Here is a tiny trained network, its code and every weight. The questions are about switching its units off for an input and a target symbol, where a switched-off unit gives its printed mean instead of its output.

import numpy as np


def w(rows, s, z=0):
    codes = np.array(rows[::2]) - 128.0
    scale = np.full(codes.shape[1], s)
    scale[-1] = z or s
    return codes * scale


def norm(h):
    return h / np.sqrt((h * h).mean(-1, keepdims=True) + 1e-5)


def f(y):
    return y / 2 * (1 + np.tanh(0.7978845608 * (y + 0.044715 * y**3)))


def softmax(a):
    e = np.exp(a - a.max(-1, keepdims=True))
    return e / e.sum(-1, keepdims=True)


def log_softmax(a):
    a = a - a.max(-1, keepdims=True)
    return a - np.log(np.exp(a).sum(-1, keepdims=True))


def net(x, mask):
    ids = ['αβγδεζηθμξτψω'.index(c) for c in x.split()]
    T = len(ids)
    res = E[ids] + P[:T]
    r = norm(res)
    for j in range(2):
        rows = slice(2 * j, 2 * j + 2)
        q, k, v = (r @ M[0][rows].T for M in (Q, K, V))
        z = softmax(np.where(np.tri(T) > 0, q @ k.T / 2**0.5, -1e9)) @ v
        o = O[0][rows]
        res = res + np.where(mask[j], z, o[:, -1]) @ o[:, :-1]
    y = f(norm(res) @ A[0][:, :-1].T + A[0][:, -1])
    res = res + np.where(mask[2:10], y, B[0][:, -1]) @ B[0][:, :-1]
    return log_softmax(norm(res)[-1] @ U[:, :-1].T + U[:, -1])


Q, K, V, O, A, B = {}, {}, {}, {}, {}, {}
E = w([
[114,64,116],'α',
[27,213,172],'β',
[163,82,252],'γ',
[65,45,139],'δ',
[140,169,89],'ε',
[95,62,130],'ζ',
[90,58,128],'η',
[164,179,119],'θ',
[239,97,74],'μ',
[130,178,137],'ξ',
[145,175,128],'τ',
[76,64,138],'ψ',
[163,172,120],'ω',
],0.016)
P = w([
[240,250,145],'0',
[219,223,156],'1',
[198,207,157],'2',
[181,194,159],'3',
[174,172,162],'4',
[165,168,165],'5',
[170,181,156],'6',
[160,171,162],'7',
[195,196,157],'8',
],0.002)
Q[0] = w([
[53,93,150],'H0',
[34,7,176],'H0',
[186,208,117],'H1',
[164,249,99],'H1',
],0.014)
K[0] = w([
[196,90,200],'H0',
[193,61,184],'H0',
[247,100,210],'H1',
[197,111,212],'H1',
],0.016)
V[0] = w([
[211,116,241],'H0',
[90,20,195],'H0',
[203,72,146],'H1',
[143,114,255],'H1',
],0.0081)
O[0] = w([
[255,146,190,106],'H0',
[157,188,139,3],'H0',
[200,60,137,123],'H1',
[229,165,218,129],'H1',
],0.0084,0.0035)
A[0] = w([
[126,145,73,92],'N0',
[69,126,1,45],'N1',
[146,162,104,149],'N2',
[171,25,63,3],'N3',
[187,98,81,26],'N4',
[112,123,127,24],'N5',
[123,162,93,34],'N6',
[115,164,159,61],'N7',
],0.014,0.0064)
B[0] = w([
[25,110,248,141],'N0',
[114,102,72,254],'N1',
[80,168,147,154],'N2',
[136,72,91,162],'N3',
[89,55,238,134],'N4',
[153,148,199,102],'N5',
[88,112,213,115],'N6',
[100,79,213,127],'N7',
],0.011,0.0057)
U = w([
[188,127,192,212],'α',
[201,133,124,170],'β',
[67,126,38,137],'γ',
[151,39,132,198],'δ',
[122,155,148,100],'ε',
[74,59,180,2],'ζ',
[127,142,167,109],'η',
[139,88,143,84],'θ',
[152,232,63,73],'μ',
[42,160,182,204],'ξ',
[155,129,93,55],'τ',
[135,122,150,68],'ψ',
[97,67,252,33],'ω',
],0.017,0.0041)

Each question gives the input, a string of symbols that net reads in full, and the target symbol t.
The units are the heads (2 rows each of Q, K, V and O) and the neurons (one row each of A and B). Each row of codes is followed by its name. A weight is (code - 128) times the scale printed after its matrix; where a second scale follows, it is the last column's (O, A, B and U).
mask holds one flag per unit, heads first, then neurons. A switched-off unit (its flag False) gives its mean, the last column of its rows in O or B, instead of its output. The means were averaged over made-up inputs and are rounded, as every weight is.
A unit's drop is (log p(t) with every unit on - log p(t) with that unit switched off) / (log p(t) with every unit on - log p(t) with every unit switched off).
The circuit of an input: a set's keep is (log p(t) with only the set's units on - log p(t) with every unit switched off) / (log p(t) with every unit on - log p(t) with every unit switched off). Starting from all 10 units, units are removed one at a time, each time the one whose removal leaves the highest keep (on an exact tie, the one counted first), for as long as the keep stays at least 0.8.
units of the circuit, in order: the units of the circuit, biggest drop first
unit that matters most: the unit with the biggest drop
k most important neurons: the k neurons with the biggest drops, biggest first
which heads matter: for each layer, one digit per head in row order, 1 if its drop is at least 0.15 and else 0, layers parted by /
drop of u: that unit's drop, to one decimal
input τ τ β ψ τ ω β θ, target ξ: unit that matters most => N0
input δ τ δ τ ζ, target β: 4 most important neurons => [N0; N1; N4; N2]
input δ η τ ζ β η, target ξ: units of the circuit, in order => [H1; H0; N1]
input ε ζ ε δ η η, target γ: units of the circuit, in order => [H1; H0]
input τ ε μ τ τ θ ε δ, target γ: units of the circuit, in order => [H1; N4]
input τ ε τ ω τ ε ψ γ ε, target β: which heads matter => 01
input τ τ ζ ω η μ ξ τ τ, target δ: units of the circuit, in order => [H1; H0]
input β τ ζ, target ξ: which heads matter => 11
input η ψ τ τ ω τ ω ω, target α: 2 most important neurons => [N1; N4]
input ψ θ β ψ β ζ τ, target ξ: 2 most important neurons => [N0; N6]
input τ ζ ψ, target ω: units of the circuit, in order => [H0; N1; H1]
input ω ω τ δ δ μ θ, target δ: units of the circuit, in order => [H1; N4]
input η δ μ ε γ ψ ε ψ, target β: which heads matter => 10
input ε τ δ, target γ: unit that matters most => H0
input γ ψ ψ ζ, target α: which heads matter => 10
input β δ τ α γ δ ψ, target α: which heads matter => 10
input ε τ ψ δ ζ, target γ: which heads matter => 11
input ξ τ ε γ ω τ τ δ, target α: 2 most important neurons => [N1; N3]
input ε ζ ψ τ τ β δ γ α, target α: drop of H0 => 1.2
input ε τ δ ε α, target γ: drop of H0 => 0.2
input β ζ α, target ξ: drop of N7 => 0.1
